[[128 141 123 139 126 129 138 128 134 127]
 [129 139 131 144 130 128 130 128 131 132]
 [130 116 122 141 128 128 138 128 151 133]]
->
[[130 116 122 141 128 128 138 128 151 133]
 [129 139 131 144 130 128 130 128 131 132]
 [128 141 123 139 126 129 138 128 134 127]]

[[135 145 138 117 105 119 148 148 119 109 129]
 [113 133 142 130 108 109 135 148 138 117 106]
 [133 142 130 108 109 135 148 138 117 106 119]
 [142 130 108 109 135 148 138 117 106 119 148]
 [109 135 145 138 117 106 119 148 148 119 109]
 [145 138 117 105 119 148 148 119 109 129 148]
 [108 109 135 143 138 117 110 119 148 148 119]
 [130 108 109 135 143 138 117 110 119 148 148]]
->
[[145 138 117 105 119 148 148 119 109 129 148]
 [142 130 108 109 135 148 138 117 106 119 148]
 [135 145 138 117 105 119 148 148 119 109 129]
 [133 142 130 108 109 135 148 138 117 106 119]
 [130 108 109 135 143 138 117 110 119 148 148]
 [113 133 142 130 108 109 135 148 138 117 106]
 [109 135 145 138 117 106 119 148 148 119 109]
 [108 109 135 143 138 117 110 119 148 148 119]]

[[130 149 147 129 100 115 127 123 109 131 137 151 142]
 [142 128 140 122 123 124 144 127 143 127 124 130 122]
 [136 116 130 145 133 109 124 116 133 130 144 137 146]]
->
[[142 128 140 122 123 124 144 127 143 127 124 130 122]
 [136 116 130 145 133 109 124 116 133 130 144 137 146]
 [130 149 147 129 100 115 127 123 109 131 137 151 142]]

[[133 127 129 112]
 [152 100 120 118]
 [129 122 118 139]
 [138 113 116 122]]
->
[[152 100 120 118]
 [138 113 116 122]
 [133 127 129 112]
 [129 122 118 139]]

[[127 112 123 118 127 148 113 109 120]
 [132 137 113 133 149 135 127 128 117]
 [122 123 124 137 131 124 142 149 147]]
->
[[132 137 113 133 149 135 127 128 117]
 [127 112 123 118 127 148 113 109 120]
 [122 123 124 137 131 124 142 149 147]]

[[132 127 130 125 130 129 125 133 127 131 129 129 118 124 123]
 [128 128 131 127 135 124 124 139 128 142 130 133 102 127 125]
 [114 131 125 136 126 124 134 122 129 127 128 129 142 139 141]
 [123 129 127 130 127 127 130 125 128 126 128 128 135 132 133]
 [116 130 125 135 126 124 133 123 128 128 128 129 140 137 139]
 [117 130 126 134 126 124 133 123 128 127 128 129 139 136 138]]
->
[[132 127 130 125 130 129 125 133 127 131 129 129 118 124 123]
 [128 128 131 127 135 124 124 139 128 142 130 133 102 127 125]
 [123 129 127 130 127 127 130 125 128 126 128 128 135 132 133]
 [117 130 126 134 126 124 133 123 128 127 128 129 139 136 138]
 [116 130 125 135 126 124 133 123 128 128 128 129 140 137 139]
 [114 131 125 136 126 124 134 122 129 127 128 129 142 139 141]]

[[114 125 129 127 127 120 136 127 115 130 124 126 132]
 [120 128 131 127 132 127 131 128 127 129 129 129 122]
 [113 128 126 127 135 119 157 124 119 127 121 126 118]
 [129 130 131 129 125 128 123 133 127 128 130 131 137]
 [132 126 131 126 127 125 120 130 133 128 125 126 136]
 [105 128 121 127 131 117 140 125 113 127 124 121 133]
 [131 127 129 125 125 127 123 128 120 128 120 127 132]]
->
[[132 126 131 126 127 125 120 130 133 128 125 126 136]
 [131 127 129 125 125 127 123 128 120 128 120 127 132]
 [129 130 131 129 125 128 123 133 127 128 130 131 137]
 [120 128 131 127 132 127 131 128 127 129 129 129 122]
 [114 125 129 127 127 120 136 127 115 130 124 126 132]
 [113 128 126 127 135 119 157 124 119 127 121 126 118]
 [105 128 121 127 131 117 140 125 113 127 124 121 133]]

[[113 135 117 117 118 121 134 114 138]
 [104 131 122 140 120 119 126 132 120]
 [117 127 128 139 127 112 129 108 121]
 [138 115 141 148 133 124 132 134 123]
 [134 125 128 119 127 122 109 123 108]
 [133 116 137 108 122 113 133 135 131]
 [129 130 127 127 110 109 140 125 117]
 [145 122 133 121 150 136 131 133 130]
 [143 128 136 118 106 127 130 136 130]
 [124 125 108 122 144 139 121 120 131]]
->
[[145 122 133 121 150 136 131 133 130]
 [143 128 136 118 106 127 130 136 130]
 [138 115 141 148 133 124 132 134 123]
 [134 125 128 119 127 122 109 123 108]
 [133 116 137 108 122 113 133 135 131]
 [129 130 127 127 110 109 140 125 117]
 [124 125 108 122 144 139 121 120 131]
 [117 127 128 139 127 112 129 108 121]
 [113 135 117 117 118 121 134 114 138]
 [104 131 122 140 120 119 126 132 120]]

[[130 124 129]
 [139 146 122]
 [141 132 137]
 [128 114 125]
 [133 148 115]
 [142 134 152]]
->
[[142 134 152]
 [141 132 137]
 [139 146 122]
 [133 148 115]
 [130 124 129]
 [128 114 125]]
---
[[135 139 122]
 [129 135 123]
 [151 133 125]
 [122 133 120]
 [106 144 120]]
->
[[129 135 123]
 [151 133 125]]

[[125 110 129]
 [107 127 111]
 [152 119 147]
 [123 129 122]]
->
[[107 127 111]
 [152 119 147]]

[[135 139 149 122]
 [139 133 134 105]
 [131 138 125 113]
 [131 138 133 123]
 [133 124 140 130]]
->
[[139 133 134]
 [131 138 125]]

[[116 141 123 113 128]
 [120 110 123 128 135]
 [144 134 135 151 128]]
->
[[120 110 123]
 [144 134 135]]

[[128 133 112]
 [128 133 108]
 [127 124 105]]
->
[[128 133 108]
 [127 124 105]]

[[108 132 124 148]
 [108 132 129 153]
 [105 133 128 156]]
->
[[108 132 129]
 [105 133 128]]

[[122 112 133]
 [119 130 120]
 [155 123 112]]
->
[[119 130 120]
 [155 123 112]]
